Each row is followed by its class.
[-22 -20  -7   3  -3  -4  15   3   3  -7  16   7   2  11  -3  11 -18  -7
   0 -23] : L
[-42  -4 -13  26   1 -12  10 -19   6   0  24   0  -3   1   0  12 -33  -5
 -16 -35] : Y
[ 31 -25  24 -49   6 -24  -8 -18   8   0  26  -5   6  -5   4   1  21  -9
  13  10] : W
[-64   8 -23 -20  16  14  31  66  14  18  34 -11 -52  22 -18  10  10  18
 -80 -26] : V
[-33  31  -8  86   1  24  -3 -20   0  -9  -2   1  -3 -17   8 -19 -34   4
  -1 -21] : Y
[ 18 -48  26 -25  -5 -18 -11 -28  11 -15  31  -1   8  -8  -1  -9 -11 -27
  19 -13] : Z
[ 7  7  7 -5  1 -9 -6 -1  3 -2 -4 -5 -5 -4  1 -8 13  0 -5 14] : Y
[-42  -1   3  -8  11   1  -2  38  11 -12   4 -18  -1  12  -6   6  10   0
 -30  -5] : P
[-18   1  -3  20   0  10  13  26   6  -3  36   1 -16  18 -11  -7 -21   5
   9 -21] : W
[-11   3  -2 -18   9  -9   3   2   8  18  24 -15 -27  -4  -4  -9   1   4
 -40  -7] : L
[-36   2 -19 -17 -11 -49   2 -44   8  48  16 -28 -25   8   3  -1 -47   1
 -37  -4] : Z
[-20  -6 -15 -14   3  -7  10   9   7  17  16  -9 -33   4  -8  -7  -7   0
 -42 -10] : L
[  2 -20  16 -44  10 -15  -1   5  15   5  28 -11 -11  -2  -7  -6  26  -4
 -25  -1] : Y
[ 59 -22  37 -50  11 -26 -14 -18  10 -15  38  -5   9 -18  -2 -10  39  -9
  23  19] : V
[-34   8   3  29  10  -6 -16 -45   8   8 -19  -9   8 -37  12   1  -5  -8
 -43 -22] : W
[-11   0 -12   2  -3  16   2   6  -4  12 -13 -10 -19  -1   1   4 -11   2
 -31 -16] : P
[-27  -7 -10  60  -4  18  -2 -12  -1 -15 -12  15   3 -15   3  -7 -46 -14
   0 -29] : Z
[-29 -14   4 -10  -6  -9  -3   0   1  -4 -10 -12  16  16  -1   9 -13  -3
  -2  -5] : V
[ 49 -21  -1 -23 -15   0   4 -56  -5  50  18   2 -39 -24   5 -19 -27  -3
  -6 -23] : P
[ -8  -6  -5 -11   1   0   4  12   7   0   1   0 -13   3  -5   3  17   2
 -23  -6] : Y
[-18   8 -19  40 -19 -19  -2 -43  -6  10 -14  -3  -2   4  10  -7 -54 -10
  12  -3] : Z
[-28 -11   1 -15   4 -16  -1   7   6   4  -7  -4   7  -8   0   9   5  -7
 -37  -4] : W
[-12  19   0 -12  17   9  -6   4   5  20  -2 -19 -16 -18  -1  -3  24  13
 -48  -5] : L
[ -9  10  11  31  10  24  -2  20  -2 -15   5   5   9  -8  -1  -3   9   7
   5 -15] : Z
[ 15 -17  11 -74  11 -34  -5   0   9   9  13 -17  -6   3  -7   0  24  -6
 -22  23] : Y
[  4  17   2  43  -4   2  -4 -24   3  -7  22  -6 -11  -8   5 -22 -24   1
  16 -12] : L
[ -9  -6   3 -30  12 -22 -17 -47   3  19 -26 -11  13 -40   9   8  20 -11
 -55  -6] : W
[ 17 -12   8   8  -8  19 -12  -9  -4  -2  -8  -8  -2   4   5  -8  -5  -7
  14 -12] : P

Each row is followed by its class.
[-17  11  11  -6  -2  -8   0 -11  12   2 -24   1 -11   8  -2 -11  28   5
   4  10] : podo
[-7 -3 -1  0 33 51 28 -8  2  8  0  8 -9 -7  3  0 31 11 -5 -5] : Dure
[-13   4   5  -6  25 -30  15   8  18  16 -19  -4  -5   3 -12   0  39   6
 -14  -6] : deso
[-26  -3  -5  -2 -19  39  57  25  52   9  11  28  22   8 -44 -12  71   0
   3 -21] : zuv
[  6   4  13  -8  40 -31 -14  45  18 -16  36   7 -11  15 -23   4  -2 -14
 -13  70] : sefik
[ 12 -11  42   7  -7 -15  12 -49 -15 -17   9   5  -6  -3  14 -20 -16  -3
 -40  11] : sefik
[ 47   2  56   1   5  46  -5 -56  27  11 -18  20 -13  13   2 -33  33  12
  10 -13] : zuv
[-23 -13 -19  12 -40 -23  42 -31  30 -14 -18   7  10   0 -17 -27  16  -7
 -21 -28] : zuv
[-18  -9  10   0 -15 -26  16 -34  19 -24 -25   4 -15   8  -1 -24  25 -10
  -6  -5] : deso
[-38   4 -11  16  34 -34 -25  16  40 -12 -37  -5  12 -17  -5 -31  25  10
 -20 -56] : deso
[ 14  -1  -2   3 -37  30  18 -85  18 -13 -12 -10   3   5  11 -62  10   3
   5 -64] : kuni
[-14  -4  -5  -1  -1   8   8 -31  33   8   5   2 -18   7  -3 -24  21  11
  -9 -14] : deso
[ -3  13  21  -5  42  23 -38 -17  32  12  13 -18  -9   3  -8  -3  50  24
  -4  70] : kizu
[-16   0   8   0  21   9  -5 -30  33  13  -2   1  -4 -17  -1 -18  44   8
   0 -32] : deso
[-16   6  11 -11  28  15  -5 -32  38  -3  -4   4   5  -6 -32 -21  11   4
   4  -3] : kuni
[-10 -10   2   1  26   0  -7 -45  36 -16 -46  19 -24 -13 -12 -16  -3  -5
   7  46] : gifo

Each row is followed by its class.
[-14  -6 -44 -34  -6  -1  -7  12  17   3  22 -59  19  -3   0  -8  32 -23
  -1   4] : lomez
[-37   5 -69 -45 -11 -14  -8  -7  29  -8   7 -79  10 -11  -2  -1  18 -16
  -9  27] : delu
[-12  -4  -2 -32 -10  -4   9   5 -12  -6  26 -31 -21  -4  10  -2 -14 -17
  -7 -21] : delu
[-18  -3 -43 -21 -10   3  26 -18  -7  -9  12 -34  28 -31  11  -4 -49 -11
   3   6] : lomez
[-28  -4 -16 -43  -8 -11  20 -19  15  12  33 -53  20 -35  22  -4 -37 -11
 -23   8] : lomez
[ -4   2  34  14   5  -6  15 -14 -13  17   7  53 -12 -13   0   4 -31  26
  -1  13] : delu
[-12   0 -13 -24  -1   5  12  -7   7   1 -36 -37  12 -19   7  -5  -8 -17
 -15  -8] : lomez
[ -5 -12   8 -30 -15  -5   4  10 -11   7  23 -42 -18   0 -13 -14   3  -3
 -13  19] : lomez
[-19 -14 -51 -43 -10  -7 -10  -6  17  -9  -5 -54 -21 -13  -7  -7  30  -8
 -14  25] : delu
[  3   8 -27  16  18  11  13 -22  -1  -1 -14  18  28 -19   5  -1 -31   6
   4 -16] : lomez
[  4  -6  76  14  -3  -6   9  11 -15   3   8   6 -15   0   1   1  11   7
 -17  -5] : delu
[  4  -6 -17  15   1  -2   6   2  19   3 -19  31 -27   4 -10  -2 -21  10
  13  30] : delu
[-27 -11 -94 -30  -3  -7  -2   4  14   1 -17 -35   9  -9 -20  -6  10 -15
   4  28] : delu
[-14 -17 -35 -54  11  -7 -19  12  35   4  26 -93   6 -17  -4  -7  54 -37
 -14  13] : lomez
[-12 -23 -38 -27   1   2 -13   1  18   4  -2   0 -16  -2   3  -4 -21   9
 -12  40] : delu
[-14  -5  -4 -17  -7  -2  10 -21   0  -1  10 -30  -2 -13  13   3 -26 -14
  -4 -11] : lomez
[-13  -5 -29 -27 -12 -16 -30  17  15  -6  28 -63  10  -2  -3   0  79 -26
  -4  -5] : lomez
[-27 -17 -77 -52  -4  -1  14   0  27  -6   8 -51  13 -14  -1  -8   5 -17
  -9  25] : delu
[ -3  -9  30 -25 -18 -12  -6  47  -1  11  18 -25 -17   0  -6 -14  27  -5
  -4  10] : lomez
[ -2   3  61  -1  -5  -4  15   0 -10   2   6  -9   3 -18  -3  -3 -26   4
  -6  21] : delu
[-16  -8  40 -27 -16 -22  -9  -2  -8   2  39 -58  12 -23   2  -9  25 -22
 -24 -26] : delu
[-28 -43 -71 -30   1  -4  -6  -2  12   0 -13 -27  10  13  -1   2  43 -41
   2  19] : delu
[-25   3 -18 -28   4  -4  17 -19   0   0  14 -33  24 -19  11   0 -24 -23
 -17   8] : lomez
[-25   9  -2 -32   4 -17  11 -16   5  -7  17 -57  26 -20  17   2  -5 -14
 -17   9] : lomez
[ -6 -16  20 -33 -12 -13 -18  20  26   9  21 -26 -43  -3  -3   0  45  -9
 -14   7] : lomez
[ 17  -1  34  41   8  10 -24   1 -14   0 -12  31  17   8   6  12   5   3
  11 -43] : delu
[ -1 -12 -38 -27 -12 -11  15  -3  17   9   8  -6 -14 -12   6  -9  10  14
 -10  32] : delu
[-20  -1   9 -34 -16 -19  -2   0  -1   1  32 -49  -5 -18   9   2   5 -17
 -19 -16] : delu
[  4   6  83  -5 -29  -9   1  12  -6   5  21 -15   0 -14   0  -1  20 -11
 -20  -8] : delu
[-22 -18 -37 -49 -19 -15 -23  41  16   8  33 -76   0  -8   3   4  40 -18
  -7   2] : lomez
[-47 -12 -21 -53 -19 -22  16  -8 -43   4  44 -95  22 -35  17 -14 -25 -31
 -74  26] : lomez
[-14  -6 -17 -38 -20 -10  11   9  14  21 -25 -26 -16 -17   2  -7  -3  -5
 -13  38] : delu
[-37 -11 -19 -46 -21 -11  22 -13   8   9  36 -69  20 -33  20  -5 -39  -9
 -29  16] : lomez
[-10  -2  -6 -23  -1  -8   2 -21  -5  10  16 -33  29 -15  -5  -1 -27 -14
 -15   4] : lomez
[-29  -1 -24 -29  26 -14  -2 -13   1   2  16 -42  22 -10   7  -2 -19 -12
  -8 -12] : lomez
